Below are the code and all the weights of a small trained network. Each question names an input and a class and asks about switching units off, where a switched-off unit gives its printed mean instead of its output.

import numpy as np


def w(rows, s, z=0):
    codes = np.array(rows[::2]) - 128.0
    scale = np.full(codes.shape[1], s)
    scale[-1] = z or s
    return codes * scale


def f(y):
    return y / 2 * (1 + np.tanh(0.7978845608 * (y + 0.044715 * y**3)))


def log_softmax(a):
    a = a - a.max(-1, keepdims=True)
    return a - np.log(np.exp(a).sum(-1, keepdims=True))


def net(x, mask):
    res = np.array(x, float).reshape(1, 8) / 4 @ E
    y = f(res @ A[0][:, :-1].T + A[0][:, -1])
    res = res + np.where(mask, y, B[0][:, -1]) @ B[0][:, :-1]
    return log_softmax(res[-1] @ U[:, :-1].T + U[:, -1])


A, B = {}, {}
E = w([
[178,63,209,65,167,80,82,99,104,183],'x0',
[193,170,174,123,185,142,59,149,144,118],'x1',
[132,99,173,65,183,97,60,74,28,150],'x2',
[125,177,175,122,145,144,140,120,69,106],'x3',
[209,191,224,186,118,173,118,140,151,31],'x4',
[123,56,31,136,171,184,2,129,127,136],'x5',
[133,113,139,145,71,100,178,85,46,176],'x6',
[218,89,68,92,243,56,109,182,137,138],'x7',
],0.0085)
A[0] = w([
[203,197,208,151,113,176,104,171,152,39,189],'n1',
[67,82,126,151,115,131,92,124,112,154,197],'n2',
[139,83,205,90,188,82,84,66,26,202,176],'n3',
[98,133,73,144,76,173,158,96,104,178,194],'n4',
[160,173,166,106,64,45,241,110,107,110,176],'n5',
[191,82,82,108,254,96,114,189,177,160,251],'n6',
[168,153,180,106,116,137,101,154,151,83,220],'n7',
[164,95,40,124,183,108,90,216,184,115,183],'n8',
],0.0091,0.0034)
B[0] = w([
[204,188,136,226,217,196,79,198,173,2,213],'n1',
[111,178,193,12,89,172,124,56,121,88,168],'n2',
[229,85,239,4,99,157,41,57,84,157,252],'n3',
[45,79,190,33,79,137,151,161,191,122,180],'n4',
[154,109,245,196,131,65,178,189,146,151,202],'n5',
[226,168,57,78,158,78,35,188,161,169,234],'n6',
[152,222,116,152,157,183,54,134,132,199,174],'n7',
[53,141,20,86,181,87,117,158,162,179,202],'n8',
],0.0081,0.017)
U = w([
[43,134,75,89,8,206,158,54,144,113,2],'0',
[109,114,162,171,61,51,225,169,119,168,153],'1',
[160,157,18,81,206,2,89,154,112,193,94],'2',
[192,232,125,185,160,224,109,147,156,61,219],'3',
[212,100,173,43,118,122,73,17,21,144,165],'4',
],0.0095,0.00059)

Each question gives the input, the list of numbers given to net, and the class t.
The units are the neurons (one row each of A and B). Each row of codes is followed by its name. A weight is (code - 128) times the scale printed after its matrix; where a second scale follows, it is the last column's (A, B and U).
mask holds one flag per neuron, in row order. A switched-off neuron (its flag False) gives its mean, the last column of its row in B, instead of its output. The means were averaged over made-up inputs and are rounded, as every weight is.
A unit's drop is (log p(t) with every unit on - log p(t) with that unit switched off) / (log p(t) with every unit on - log p(t) with every unit switched off).
The circuit of an input: a set's keep is (log p(t) with only the set's units on - log p(t) with every unit switched off) / (log p(t) with every unit on - log p(t) with every unit switched off). Starting from all 8 units, units are removed one at a time, each time the one whose removal leaves the highest keep (on an exact tie, the one counted first), for as long as the keep stays at least 0.8.
units of the circuit, in order: the units of the circuit, biggest drop first
most important unit: the unit with the biggest drop
top k neurons: the k neurons with the biggest drops, biggest first
drop of u: that unit's drop, to one decimal
input [-1,8,1,-4,-2,-3,5,-8], class 1: most important unit : n3
input [-1,-5,7,-8,5,8,-1,-4], class 0: top 3 neurons : [n3 n6 n5]
input [-1,5,-7,-6,1,-8,5,-7], class 1: top 3 neurons : [n5 n6 n4]
input [-7,-7,8,1,3,1,0,2], class 0: units of the circuit, in order : [n3 n6 n1]
input [-2,2,-4,-3,-1,1,-2,-4], class 0: top 3 neurons : [n6 n1 n5]
input [6,-1,-7,5,0,-5,0,-3], class 1: top 3 neurons : [n5 n6 n3]
input [-7,-4,-3,6,-8,-5,-4,-8], class 1: top 2 neurons : [n5 n3]
input [8,0,-2,-5,-7,2,6,5], class 4: top 2 neurons : [n3 n2]
input [-1,-6,-6,-1,-4,-3,-1,-7], class 1: top 2 neurons : [n5 n3]
input [-4,7,7,0,7,8,-6,7], class 2: top 2 neurons : [n8 n6]
input [-1,0,8,0,8,-1,1,-2], class 3: drop of n1 : 0.9
input [-5,-6,-8,3,2,6,-8,4], class 2: drop of n8 : 0.3
input [1,-5,-7,-8,2,8,5,-5], class 0: drop of n3 : 0.0
input [4,-4,-2,6,3,1,-7,4], class 2: units of the circuit, in order : [n8]
